What can hang from each mark:
j_132: j_166 j_193 j_360 j_616 j_617
j_754: j_78 j_136 j_142 j_509
j_616: j_519 j_560
j_307: j_519 j_678
j_560: j_78 j_142 j_617
j_409: j_193 j_360
j_136: j_519 j_754
j_509: j_142 j_307 j_409
j_142: j_78 j_136 j_509 j_616 j_617
j_678: j_136 j_295
j_193: j_295 j_360
j_519: j_295
j_360: j_409
j_617: j_142 j_616
j_78: j_132 j_166 j_560

Known rows, with every way that one mark hangs from another:
j_509[j_142[j_136[j_519 j_754] j_617]]: [-109  189  -69  -79  -51   83  170  -88 -166   19 -225   69  492   49
  -41  -34   -3 -129   21   90   -4  110  -86   40   96   20   -7 -124
 -234  -36   92  -57  173 -202 -137 -184  219 -175 -167  -93 -236  493
   49   26  121  192  248  199]
j_509[j_142[j_78[j_166] j_616[j_560[j_617]]] j_307[j_678]]: [  68  114 -320 -282  -28  463  278   93  -58   27  -70 -173  308   85
 -174  -99   45   81 -115  -25  -86 -246 -175  120   54 -133  133 -409
   27  249  201  -99 -181 -388 -151 -204 -246  -63  -56 -271 -250  267
   24  -18   -4  109 -159   31]
j_307[j_519[j_295] j_678[j_136[j_754[j_78[j_166 j_560]]]]]: [ 267   88 -346  146  397 -227  -50   41 -145  -24 -153 -459  -71  -26
  297   -8  235 -525  138  108  -86  320 -124   97  220  109  157 -235
  -68  -28    4  173  228 -448 -241 -532 -181  117 -174  123  -93  110
   58 -145  -10 -169  -75   63]
j_617[j_142[j_78[j_166] j_136[j_519[j_295] j_754]]]: [ 175   23 -189 -154   91  103  102  -35 -254   74 -261  104   46 -134
 -133  140   15 -314  250  102   37   80  197  287   -8  137  195  -55
  -29   90   50   65  187 -290 -238 -386  -16   30  -83 -140 -106  123
  142 -158   90 -104  -70  350]
j_754[j_136 j_142[j_78[j_132 j_166]]]: [ 245   78 -376 -110   71  211    3  255  -91 -212  -60  187  185 -197
   52 -112  -65 -138  183  -73 -163  -85  107  426 -104    3  390  -75
  186  297  -67   59 -232 -232 -247 -510 -547  102   10 -246   36  -99
   46 -134  -56  109  -52  361]
j_78[j_132[j_360] j_560[j_142[j_136 j_616[j_519]] j_617]]: [-206  -99   76 -645   19  553  199 -302  -45  193 -315 -222  195  193
 -313  111  -84  120 -173   53 -166  -56   61  282  101   67 -325 -130
 -106  -35  292   73 -218  -88 -330 -237  151 -213 -120 -478 -341  -78
  185  186   69   16  166  110]
j_617[j_142[j_509[j_307] j_616]]: [ -92  225  -26  -96   36  568  124 -152 -164   82  -38    0   94   94
  -79   69   77   93 -251 -137   40  -35 -175    9   84  -24  -14 -153
  -98  -21    7   17   97 -366 -202   70  278 -283 -141  -66  -85  138
  123   55  102  149 -159   96]
j_616[j_519[j_295] j_560[j_78[j_132[j_360[j_409]]] j_142]]: [ 162 -121  -13 -276  131  212  218   86 -299   -9 -212 -166 -310   24
 -380  114  197   38 -182   44  219 -197   15  253   11  137  -42 -337
  199  -88   67 -198 -157 -190 -352 -265 -151  -95 -153   25 -363 -214
  260  139   -6 -221  -79  -34]
j_678[j_136[j_754[j_142 j_509[j_307]]] j_295]: [ 187  338 -292  316  367   -1 -119  -78  -26 -125   77    8  100  116
  313 -149  264 -387  108   36  -28  365   54   53  201   -7  208  -10
 -122  -18  -82   57   66 -289 -337 -110  -94 -174 -158  192  -13  185
   -4 -161  -23  189  128  154]
j_136[j_519[j_295] j_754[j_509]]: [ 307  161 -115  154  415 -118   25 -191 -367 -163  109   36   47  -31
  176   -3   71 -329  145  107   93  185  143 -136  129  118  131   54
  -28  -61 -153  -84  263 -110 -125 -160   55 -301 -127  271  -60   39
  -54 -134    0  -45  -19  233]
j_560[j_78[j_166] j_617[j_142[j_509] j_616]]: [ 160  -93  -97 -425  -40  568  149 -148 -214  280 -329 -163  -45   40
 -398  -62  -64    4 -187 -102   51 -196  211  164  123   79   51 -131
    7  108  123   50  -58 -296 -435 -153    8 -204   83 -229 -297 -219
  121  171  228  -26  -27  217]
j_509[j_142[j_136 j_616[j_519]]]: [-169  207  -96 -179   17  408  256  -81 -143   45 -127  108  365   59
 -188   68  -23   31   13   49   93   64 -242  151    8    6  -72 -208
 -181  -97  -67   24   11 -396 -120 -170  188  -60 -231 -114 -281  377
   66  116  167  219  -11  158]
j_509[j_142[j_78 j_616] j_307 j_409[j_193[j_295] j_360]]: [-144  124 -324  -13  -72  269  258  -26 -159 -221   76  -40  251   65
  -47  -48 -129  157 -375  111  -12    0 -280  113 -251   34  -78 -194
  -46  215  -61 -229 -254 -687   66  289  134 -245 -374  141 -119  487
   11  196 -125  516 -140 -244]
j_754[j_136 j_142[j_78 j_509[j_409] j_616[j_560]]]: [  20  240 -227 -156  -40  367   59  234  -41  206 -173  340  510  100
 -185 -195  -25   84 -161 -153  -96 -212   33   53  155  -91  233 -208
   90  -16  240 -114  -97 -468 -207  -90 -206 -154  -58 -168 -235  225
  176   93  107  191   65  367]
j_132[j_166 j_616[j_519 j_560]]: [  45  161 -119 -299   71  367  187   49 -109   11  238  -95  120 -115
  -57  104  347  -55   47 -113 -125   37 -229    4   49  339  286 -109
   22  -11 -183   28   53 -303 -119 -207 -159   -8  -19  168 -148 -244
  284  133    4  -67 -177   58]
j_132[j_193 j_616 j_617]: [-187  112 -306 -330   64  311  -22 -141 -115 -272  158 -133  -10   -4
  120  297   37 -166 -105 -155 -237  385 -153  -40 -211  385  126  -79
  -93   25 -426   19 -111 -350   -5 -426    2  -28  -86   83   28 -346
  139  173   74  -42  -40  -87]
j_132[j_166 j_193 j_617]: [ -21   96 -211 -308   52  204    0   34 -146 -243  181 -145  -44 -140
  136  179   57 -109  -30   27  -80  312 -142   77 -251  478  152  -78
   -5  153 -354   82 -150 -375   15 -206 -214   23 -209   46  125 -352
  159  119   73 -127 -197 -151]
j_136[j_519 j_754[j_509[j_142 j_409]]]: [ 183  241  -96  110  185  -61   73 -163 -327 -215  158  107  388   81
  233  -79   -3  -96   -9  -14   21   69   74  -88  112   -7   66  -48
  -56  -53 -138 -190  154 -189 -196  165  -34 -373 -107  245 -124  277
    8   21  143  224  142  279]
j_136[j_754[j_142[j_617]]]: [  33  207  -96   56   27   80  -32  -16 -104  -17  -74  -19  304  -34
   60 -141   51 -152 -133   41   27   75   26   17   25  -14  172  -35
  -83    8   97  -63  145 -152 -256 -165   30 -152 -128   42 -129  122
  -15  -20   88   45  120   88]
j_509[j_307[j_678] j_409[j_360]]: [ -10  294 -227  137  191  192   91   51 -311 -206   62 -216   27  -69
  421    6   76 -107 -324  -38   19  229 -217 -143    6   20  -45 -356
 -142   22  -92 -174  -71 -534  135  237   38 -401 -290   90  125  344
  -25  155 -120  281 -321 -363]
j_754[j_136[j_519] j_509[j_409]]: [ 235  344 -110    0  393   74   40  -31 -238 -179   83  220  308   44
  280 -101   13 -195   98  -55  -46  105   42 -116  172    1  141  -35
    7  -49 -197 -105   76 -227  -63   21 -105 -455  -92  110   -4  181
    4   53   12  209   41  306]
j_136[j_519[j_295] j_754[j_78[j_560] j_142[j_617]]]: [ 243  174 -169  -17  141 -163   33    4  -28  -93 -216  -35  417   86
   76 -124   61 -203   -9   89  -73 -153  101  -35  124   16  187   62
   48  -14  276  -55  255  -95 -284 -529  -22 -211  -21  104 -204  -55
 -131 -108    4  -50  364  317]
j_616[j_560[j_142[j_78 j_136 j_617]]]: [ -66  104  -15 -448  -47  421   86   77   41  411 -317   35  253   73
 -367  -56   60  -15 -107   -2   94  -23   37  146  158   26  135 -209
  -48  -18  282 -107   46 -300 -269 -153   -1  -20 -100 -255 -399  261
  177   55   10    4    6  144]
j_193[j_295 j_360[j_409]]: [-192  123  -98   74   98  207  -15  -97 -213 -246  125   -2 -320 -131
  143   47  240 -168 -140  266  247  340 -134   78 -336  178  142 -147
   -6   78 -245   61  -45 -337  -40   64    1 -228 -342  315  -69  -22
   53  -81 -247  237 -116 -278]
j_754[j_78[j_560[j_617]] j_509[j_142[j_136[j_519] j_616]]]: [  39  195 -192 -377   89  317   94 -104   63   78 -158  150  584  256
 -112 -195 -169  -45  -33   42  -68 -184   73  -21  228 -211  -39    7
  -25   29  155   35   11 -202 -264 -235  -14 -274   -2 -124 -336  115
  -96   -2   90  297  387  503]
j_560[j_142[j_78[j_166] j_509[j_409[j_360]] j_616]]: [ -98   -8 -117 -253 -123  509  126  -86 -275  162 -125  131  135  -33
 -125  -35 -136  219 -256 -136  -32  -58  234  154  -84   76  -51  -51
   11  152   82 -142 -207 -491 -201  237 -104 -174 -193 -144 -129  291
  190  127   95  126 -157  199]
j_616[j_519 j_560[j_78]]: [ 260  126  -19 -271  141  242  191   26 -111  207  -72  -67    1   -5
 -319    7  194   -2  -36  -33  193  -34  -28   71  213  161  105 -281
   53 -102  -48 -116   78 -238 -242 -232  -74  -14  -29   34 -362  -51
  200  189   39  -70 -133   62]
j_678[j_136[j_519 j_754[j_78 j_509[j_307]]] j_295]: [ 341  350 -275  252  376 -133  -30 -168  -21 -154   58   37   67  153
  328  -45  258 -466  278   34  -77  334  146   48  257   41  169   94
  -38  -38  -94   61  152 -235 -301 -189  -75 -190  -66  228   47  230
  -10 -207 -101  110  230  297]
j_509[j_142[j_617] j_307]: [ -44  269 -129 -121   52  329  214   -8  -80 -183    8  -95  276   89
   72  -91   60   83 -209  -75  -39  -66 -349   37   16  -54   23 -233
 -104  100  -27 -144   30 -341 -106  -70  135 -247 -132   -7 -118  353
  -43   47  -46  257  -15  -99]
j_560[j_78[j_132 j_166]]: [ 305  -80 -267 -229  108  248   36   -2 -283 -182   13 -178 -256 -263
   53  -15  -58  -66   88  -99  -26   56  132  364  -69  249  126  -85
  119  359 -254   -8 -248 -223 -309 -343 -448   59  -79 -212  -38  -85
  133    1  -47  -92 -228  102]
j_360[j_409[j_193[j_295]]]: [ -87  156 -117  185   89   96    5    7 -234 -242  132 -188 -129 -135
  166   54  118 -233 -183  252  379  351 -248   31 -298  297   37  -19
   -7   53 -283  -23  -75 -391 -186   84   29 -188 -432  405 -137   89
   14  -25 -138  136 -131 -210]
j_560[j_142[j_136[j_519[j_295] j_754] j_509 j_616 j_617]]: [-193   97   75 -101   21  306  165 -259 -256  314 -399   99  329  149
 -258   -4   -9  -80  -81  103    6   27  123  -54  202   66 -169  -39
 -173 -123  307  -14  194 -219 -176 -119  448 -301 -283 -229 -323  416
  102   43  163  -15  170  310]
j_142[j_78 j_136 j_617[j_616[j_519]]]: [ -48  146  -53 -504    2  549  313  -65  -75  377 -292   73  230   45
 -325  104 -107 -167  102  -11   54   -6   75  168   21   90    2 -118
  -67 -140  235   20  -22 -424 -189 -259  271   80  -59 -352 -205  223
  147  144  175  -16   90  278]
j_754[j_142[j_136] j_509[j_409[j_193[j_360]]]]: [ -81  212 -273   80  229  249  -54  124 -243 -161   99  293  217  -83
  217 -128 -144 -102 -287   66  210  184    8  -49  -68  -45   43 -145
  -46   39 -139  -36  -44 -378  -20  151  -78 -339 -290  169  -34   99
  -32   76   -5  360  -28   70]
j_142[j_78[j_560] j_136 j_509 j_617[j_616]]: [-201   67 -101 -573 -109  633  141  -64  -41  533 -374   44  359  107
 -242  -18 -212  -76  -77 -118  -65  -18  126   41  169  131  -43  -87
 -128  -71  395   45  -62 -495 -244 -131  250   -3  -36 -443 -264  196
  255  124  170  106  185  404]
j_142[j_509 j_616[j_519[j_295] j_560[j_78[j_166]]] j_617]: [  95  -17  -55 -400  155  523  379  -80 -287  359 -237  -67   51   51
 -463 -157   84  146 -107 -132   92 -269   24  -46  165  166  -64 -115
   85  -13  256 -136  -60 -330 -229 -230   26  -85  -83 -221 -375  125
  310  133  108 -269  -66  225]
j_136[j_519[j_295] j_754[j_78[j_166] j_509]]: [ 442  111 -291  129  406 -120    9  -88 -318 -260   80  103   -4 -102
  188 -102   20 -356  261   58   37   10  236   25   61   39  262  183
  185  123 -141   -9  177 -130 -181 -298 -260 -176  -19  262   32  -95
  -34 -265  -72 -113  -10  412]
j_78[j_132[j_360[j_409] j_616] j_166 j_560[j_142 j_617]]: [-190 -204 -140 -553  -75  474   49 -184 -146 -223  -69 -372  -48  -24
   68  114   48   48 -228 -110 -314  -71   71  272 -170  176  -78   -9
   36  276   17   14 -382  -41 -452 -263 -282 -250  -11 -169 -173 -360
  266   28  -28  -56  157   70]
j_678[j_136[j_519] j_295]: [ 158  263 -126   54  302  -14   67 -162  -93 -102  -13 -149   36   61
  299  139  322 -276  249   20   20  547  -23   68  106  389   87   34
 -271  -95 -155   44   82 -296 -317 -310  -59 -168 -188  130  -84  337
  -37  -52  -80   -6  103   52]
j_136[j_754[j_78[j_166 j_560[j_617]]]]: [ 221   52 -244 -214   49   73  -85 -139    9   28 -134 -197  186  -49
   47 -166  -40 -239  -11   38 -104   -6  155  181   94   27  169   75
   72  179   72   58   74 -185 -336 -229 -218  -96   79   -8 -149 -114
   61 -157  -17   -6   79  200]
j_307[j_519 j_678[j_295]]: [ 113  262  -89  251  401  177   81   48 -309  -53   40 -355  -77  -29
  297   77  316 -453    3   63   96  576 -181  -43   29  203   67 -367
 -103 -186 -184    0   39 -476 -242 -341   -5   14 -349   38 -111  364
  -94   47 -116  -88 -249 -141]
j_509[j_142[j_78 j_616[j_519]] j_307 j_409]: [  58  295 -157 -246   -3  411  387  -48 -126 -113   94   73  334  164
  -49   52  -38  199 -139 -124  -91 -228 -196  186  -47  -44  -89 -317
   57   23  -15 -212 -106 -581 -148   67   74 -135 -141  -84 -162  454
   45  163  118  242  -64   72]
j_616[j_519 j_560[j_78[j_132[j_617[j_142[j_136]]] j_166]]]: [ 146  -75 -142 -543   91  450  247    0 -146  192 -217 -118  -97  -74
 -379   94  176  -71   75 -162   29 -108   89  267  127  187  142 -255
   50   54  -55   51 -145 -174 -331 -423 -219  130  108 -333 -300 -270
  419  130  104 -110  -36  257]
j_617[j_142[j_78[j_560] j_509[j_409] j_616]]: [ -63  107  -66 -425 -101  519   66  -93 -113  285 -141    0  295  137
 -116   31 -116  140 -273 -203  -35 -108   77   89   44   76  -20 -116
  -37  -44  214  -99  -23 -533 -373  117   49 -148  -80 -219 -227  160
  202  133  230   89   12  292]
j_617[j_616[j_519 j_560[j_142]]]: [  52  116   97 -306  117  493  236 -168  -51  260 -169 -182  191  164
 -376  128  201   97  -95  -52  190 -123 -136   70  151   76  169 -206
  -49 -251   96  -45   94 -195 -303  -59  143 -196   19   52 -422 -166
  162  188  164   18  -87  104]

Rows:
[-101  207   24 -212   40  381  142 -170 -123  112 -217   55  251   31
 -123  208   62  -57   34   51   77  127  -74   75   49   64    2  -81
 -245  -62   14   90  168 -210 -203 -222  266 -231 -194 -171 -189  250
   72   65  170   58   23  223]  j_617[j_142[j_136[j_519] j_616]]
[ 155  321 -229  121  322  174 -121  188  -81 -156   32  327  325  -11
  122 -244    7 -210   20    5   24   27    3  -23  128 -194  340  -64
   40   21 -147   24   42 -178 -127 -211 -213 -250  -88  108  -37  -93
  -83  -29    8  283   26  337]  j_754[j_136 j_142 j_509]
[ 240  254 -162  206  380 -135  -44 -250 -152  -60   54  -35   93   91
  303    2  258 -435  292   64   10  524  180  -10  210  208  133  115
 -210 -117 -133   30  151 -180 -333 -132  -49 -199 -140  206  -49  276
   35 -139   11   36  200  256]  j_678[j_136[j_519 j_754[j_509]] j_295]
[-227   66 -159 -311   -6  584   12 -175  -75   51  -68 -121  164  100
   64   94   27  -12 -160 -220 -324   44  -94  150  204  146  -62 -175
  -61   76  -15  112 -113 -290 -242 -200  104 -159  -63 -291 -196  -95
  250   72  -36  300   23  238]  j_78[j_132[j_616] j_560[j_142[j_136 j_509[j_307]]]]
[   5  220 -255  -29  123  247 -106 -113  -87  115 -102  228  211  -17
  -38 -103 -162 -331   85   95   21  124  144   75  121 -182   91   56
  -14   28  -10   93   74 -303 -150  -77   55  -79 -170  -80  -66  221
   96 -105   99  114   50  380]  j_142[j_136[j_754[j_78 j_509]] j_616]
[-256 -105 -273 -593   59  393  -14 -164  -89 -272  108 -297  -42  -38
  214  292   34  -94 -117 -281 -489  209  -26   45  -74  337   67  -23
 -165  116 -196   28 -274 -177 -187 -469 -115  -78   54 -158    9 -426
  269  160  -85   -9  156   39]  j_78[j_132[j_360 j_616 j_617] j_560]
[  -3   56   30 -355  -76  403   71 -108  -38  210 -312  -76  132   80
 -346  -58  -61   93 -220   30    3 -120  125  121   72    0  -36 -153
  -51  119  128 -131  -26 -210 -317 -195  107 -159 -229 -271 -361  196
    5  241  159  -59   58   98]  j_560[j_78 j_142[j_616 j_617]]
[  -9 -114 -239 -531   29  392   86  -16 -136   -4  -66 -146 -129  -61
 -246   38  111    1 -145 -124 -263    4   57   84   75  189  115 -134
  -11  215  -22  -75 -152 -189 -215 -408 -233 -144   36  -47 -219 -225
  282  202  -95 -174  -44  -44]  j_132[j_360 j_616[j_560[j_78[j_166] j_617]]]
[ 207   48  -44 -348   -1  278   36  -57  -94  170 -249 -153  -33   42
 -292  -51    3 -102 -234   37  100  -22  132  141  127   43   18 -215
  -42   46   30  -57   83 -255 -376 -236   50 -194  -32 -129 -310  -58
  -65  162  104   -2   -4  -15]  j_560[j_78 j_617[j_142]]
[  29  242 -269 -246  146  376   55   63  -19   -3   42  205  315   97
   31 -113 -122  -84   -6  -31  -55  -45  -54   92  164 -143   67 -229
  -10  125  -51  -25  -33 -412 -123  -62  -24  -75  -88 -107 -150  194
   60  -25   -2  402    8  319]  j_754[j_509[j_142[j_78[j_560] j_136] j_307]]
[  54   50 -106 -618   20  584  353  -97  -34  441 -227   58  222    3
 -488    0   14  -17  141   25   24 -105  128  235   93   88   -7 -122
   23   64  227   50 -113 -306 -249 -301  -63   88   -1 -409 -369  207
  274    8   89 -123  -52  297]  j_142[j_78[j_166] j_136 j_616[j_519 j_560[j_617]]]
[-107  155  -14 -413  221  478  345 -109 -121  357 -308  -80  237   94
 -370  -19  115  -45  -15   41  130  -33 -198  -43  133   90  -76 -135
 -132 -184  277  -62   64 -337 -106 -285  286 -132 -185 -249 -381  346
  203   75   74 -159   -8   70]  j_142[j_136 j_616[j_519[j_295] j_560] j_617]
[-109   35 -190  157  136   95   26  -70 -234 -149   66 -176  -61 -160
   31  -15   23 -134 -246  246  250  437 -209  -17 -213  281   48   30
 -161   80 -239  -37  -58 -405   75  103  130 -214 -388  365  -69   83
  -12  106 -258  318 -255 -331]  j_409[j_193[j_295] j_360]
[ -38  100 -201  -21  107  154   26  -41 -274 -226  119  -89    6 -152
  252   82  -76  -25 -363   25  165  288 -146   27 -203  223   -6 -173
  -99   50 -229 -154  -14 -451    8  210   -5 -336 -261  239    4  183
    3  114  -89  187 -212 -298]  j_509[j_409[j_193[j_360]]]
[ 236  200 -258  268  422 -248  -60  -58 -305 -101   10 -156   24   18
  343   25  165 -475  195  137   96  392   37 -143  243  121  143 -112
 -197 -124  -41   44  247 -251  -89 -224  -79 -192 -223  204    0  127
  -80 -112   52  -37  -15  124]  j_307[j_678[j_136[j_519[j_295] j_754[j_509]]]]
[ -92  -80 -175  -19   33  157   48  111 -358 -444  255 -244 -329 -273
  212  117   86 -117 -102  202   99  255 -204  283 -424  424   29   24
  112  262 -234   52 -376 -323 -155   45 -299  -75 -429  187  134 -182
  216    2 -221  -26 -201 -248]  j_78[j_132[j_166 j_360[j_409[j_193[j_295]]]]]
[  39  190   21 -272  143  418  245 -153  -82  176    0 -100  194   52
 -235   74  183   96  -46  -44  138   -5 -179   -3   92  109   57 -132
  -68 -139   10  -67   55 -222 -194 -115   71 -130  -88   -1 -305  105
  184  101   84  -61 -125   63]  j_142[j_616[j_519 j_560]]
